Here is a tiny trained network, its code and every weight. The questions are about switching its units off for an input and a target symbol, where a switched-off unit gives its printed mean instead of its output.

import numpy as np


def w(rows, s, z=0):
    codes = np.array(rows[::2]) - 128.0
    scale = np.full(codes.shape[1], s)
    scale[-1] = z or s
    return codes * scale


def norm(h):
    return h / np.sqrt((h * h).mean(-1, keepdims=True) + 1e-5)


def f(y):
    return np.maximum(y, 0)


def softmax(a):
    e = np.exp(a - a.max(-1, keepdims=True))
    return e / e.sum(-1, keepdims=True)


def log_softmax(a):
    a = a - a.max(-1, keepdims=True)
    return a - np.log(np.exp(a).sum(-1, keepdims=True))


def net(x, mask):
    ids = ['Λαβηθξτψ'.index(c) for c in x.split()]
    T = len(ids)
    res = E[ids] + P[:T]
    u = 0
    for l in range(2):
        r = norm(res)
        for j in range(2):
            rows = slice(3 * j, 3 * j + 3)
            q, k, v = (r @ M[l][rows].T for M in (Q, K, V))
            z = softmax(np.where(np.tri(T) > 0, q @ k.T / 3**0.5, -1e9)) @ v
            o = O[l][rows]
            res = res + np.where(mask[u + j], z, o[:, -1]) @ o[:, :-1]
        u += 2
        y = f(norm(res) @ A[l][:, :-1].T + A[l][:, -1])
        res = res + np.where(mask[u : u + 4], y, B[l][:, -1]) @ B[l][:, :-1]
        u += 4
    return log_softmax(norm(res)[-1] @ U[:, :-1].T + U[:, -1])


Q, K, V, O, A, B = {}, {}, {}, {}, {}, {}
E = w([
[170,4,183,141],'Λ',
[106,26,146,200],'α',
[143,187,127,130],'β',
[130,33,171,155],'η',
[107,54,84,182],'θ',
[139,210,69,70],'ξ',
[161,162,115,75],'τ',
[253,102,98,169],'ψ',
],0.021)
P = w([
[3,188,206,154],'0',
[166,59,131,186],'1',
[158,75,133,190],'2',
[156,34,139,187],'3',
[162,41,137,189],'4',
[165,70,138,192],'5',
[154,58,136,195],'6',
[146,60,141,198],'7',
[163,78,154,207],'8',
[156,53,147,181],'9',
[155,59,141,187],'10',
[152,64,160,209],'11',
],0.0049)
Q[0] = w([
[102,131,103,161],'0.h0',
[111,177,160,48],'0.h0',
[92,98,16,187],'0.h0',
[55,131,201,27],'0.h1',
[210,80,93,254],'0.h1',
[111,54,62,172],'0.h1',
],0.016)
K[0] = w([
[145,107,130,104],'0.h0',
[225,71,116,101],'0.h0',
[13,83,30,108],'0.h0',
[202,11,77,43],'0.h1',
[148,191,203,248],'0.h1',
[160,118,220,223],'0.h1',
],0.014)
V[0] = w([
[255,151,128,180],'0.h0',
[159,86,63,143],'0.h0',
[52,112,119,97],'0.h0',
[143,160,118,225],'0.h1',
[112,100,11,254],'0.h1',
[161,192,240,98],'0.h1',
],0.0083)
O[0] = w([
[88,148,2,130,255],'0.h0',
[174,189,70,125,192],'0.h0',
[156,118,199,124,55],'0.h0',
[110,145,127,234,241],'0.h1',
[136,195,220,204,153],'0.h1',
[103,81,40,150,223],'0.h1',
],0.0072,0.0034)
A[0] = w([
[189,51,201,107,13],'0.n0',
[140,70,142,195,4],'0.n1',
[248,77,79,166,228],'0.n2',
[109,129,111,178,38],'0.n3',
],0.017,0.0013)
B[0] = w([
[121,137,145,28,186],'0.n0',
[186,37,136,129,222],'0.n1',
[185,249,193,185,252],'0.n2',
[102,117,82,153,169],'0.n3',
],0.017,0.014)
Q[1] = w([
[167,142,67,190],'1.h0',
[109,115,118,99],'1.h0',
[86,65,160,106],'1.h0',
[93,116,113,83],'1.h1',
[3,190,146,64],'1.h1',
[174,110,97,123],'1.h1',
],0.027)
K[1] = w([
[79,111,141,190],'1.h0',
[141,117,148,94],'1.h0',
[214,46,96,118],'1.h0',
[138,179,145,183],'1.h1',
[250,210,142,150],'1.h1',
[44,118,123,88],'1.h1',
],0.023)
V[1] = w([
[170,190,126,114],'1.h0',
[163,186,108,210],'1.h0',
[250,66,130,51],'1.h0',
[137,37,73,54],'1.h1',
[154,64,17,167],'1.h1',
[66,193,146,149],'1.h1',
],0.015)
O[1] = w([
[102,84,115,78,180],'1.h0',
[144,76,51,126,249],'1.h0',
[9,117,146,152,86],'1.h0',
[63,160,71,127,202],'1.h1',
[169,188,50,183,129],'1.h1',
[169,182,186,128,64],'1.h1',
],0.015,0.013)
A[1] = w([
[192,251,147,194,73],'1.n0',
[114,65,207,185,3],'1.n1',
[111,223,109,29,136],'1.n2',
[235,188,196,166,104],'1.n3',
],0.014,0.0023)
B[1] = w([
[5,148,101,148,233],'1.n0',
[187,118,73,131,204],'1.n1',
[139,124,134,44,189],'1.n2',
[126,141,200,153,254],'1.n3',
],0.02,0.0065)
U = w([
[120,122,233,91,186],'Λ',
[73,73,137,189,23],'α',
[20,201,48,126,89],'β',
[62,68,171,143,122],'η',
[191,161,111,191,255],'θ',
[165,143,216,48,81],'ξ',
[69,171,106,63,225],'τ',
[97,255,212,192,90],'ψ',
],0.0085,0.0014)

Each question gives the input, a string of symbols that net reads in full, and the target symbol t.
The units are the heads (3 rows each of Q, K, V and O) and the neurons (one row each of A and B). Each row of codes is followed by its name. A weight is (code - 128) times the scale printed after its matrix; where a second scale follows, it is the last column's (O, A, B and U).
mask holds one flag per unit, layer by layer, with each layer's heads first. A switched-off unit (its flag False) gives its mean, the last column of its rows in O or B, instead of its output. The means were averaged over made-up inputs and are rounded, as every weight is.
A unit's drop is (log p(t) with every unit on - log p(t) with that unit switched off) / (log p(t) with every unit on - log p(t) with every unit switched off).
The circuit of an input: a set's keep is (log p(t) with only the set's units on - log p(t) with every unit switched off) / (log p(t) with every unit on - log p(t) with every unit switched off). Starting from all 12 units, units are removed one at a time, each time the one whose removal leaves the highest keep (on an exact tie, the one counted first), for as long as the keep stays at least 0.8.
units of the circuit, in order: the units of the circuit, biggest drop first
top k neurons: the k neurons with the biggest drops, biggest first
top k neurons in layer l: the k neurons of layer l with the biggest drops, biggest first
heads that matter: for each layer, one digit per head in row order, 1 if its drop is at least 0.15 and else 0, layers parted by /
drop when u is switched off: that unit's drop, to one decimal
input α ψ α α ξ τ ψ, target ψ: units of the circuit, in order	(0.n2 1.n0)
input β α ξ α β, target ψ: units of the circuit, in order	(0.n1 1.n3 1.h1)
input τ η α τ, target β: top 2 neurons in layer 0	(0.n2 0.n0)
input β ψ τ ψ Λ η Λ ψ ξ θ β Λ, target ψ: top 3 neurons	(0.n2 0.n1 1.n3)
input θ η τ η Λ ψ ψ ξ, target ξ: top 2 neurons	(0.n1 1.n0)
input ξ ψ ξ ψ ξ, target ξ: units of the circuit, in order	(0.n1 1.h1 0.n2)
input θ η α Λ ξ η ψ, target ψ: units of the circuit, in order	(0.n2)
input β ψ ξ η τ, target ψ: top 3 neurons in layer 1	(1.n3 1.n0 1.n1)
input τ θ α ψ θ ψ τ, target β: heads that matter	01 / 01
input θ ξ Λ α ψ Λ η, target Λ: units of the circuit, in order	(0.h1 1.h1)
input θ ψ Λ, target ξ: top 2 neurons	(0.n0 0.n2)
input β ψ ψ η η, target ψ: top 2 neurons in layer 0	(0.n2 0.n0)
input ξ ψ τ η θ Λ, target Λ: top 3 neurons	(0.n1 0.n0 0.n2)
input α ψ θ Λ, target Λ: top 2 neurons	(0.n0 1.n0)
input θ Λ ψ τ θ η η, target Λ: drop when 1.h0 is switched off	0.1
input θ α Λ ψ Λ, target ξ: drop when 0.h1 is switched off	0.4
input β α Λ, target ψ: drop when 1.h0 is switched off	0.3
input β ξ η θ τ, target ψ: drop when 1.h0 is switched off	0.1
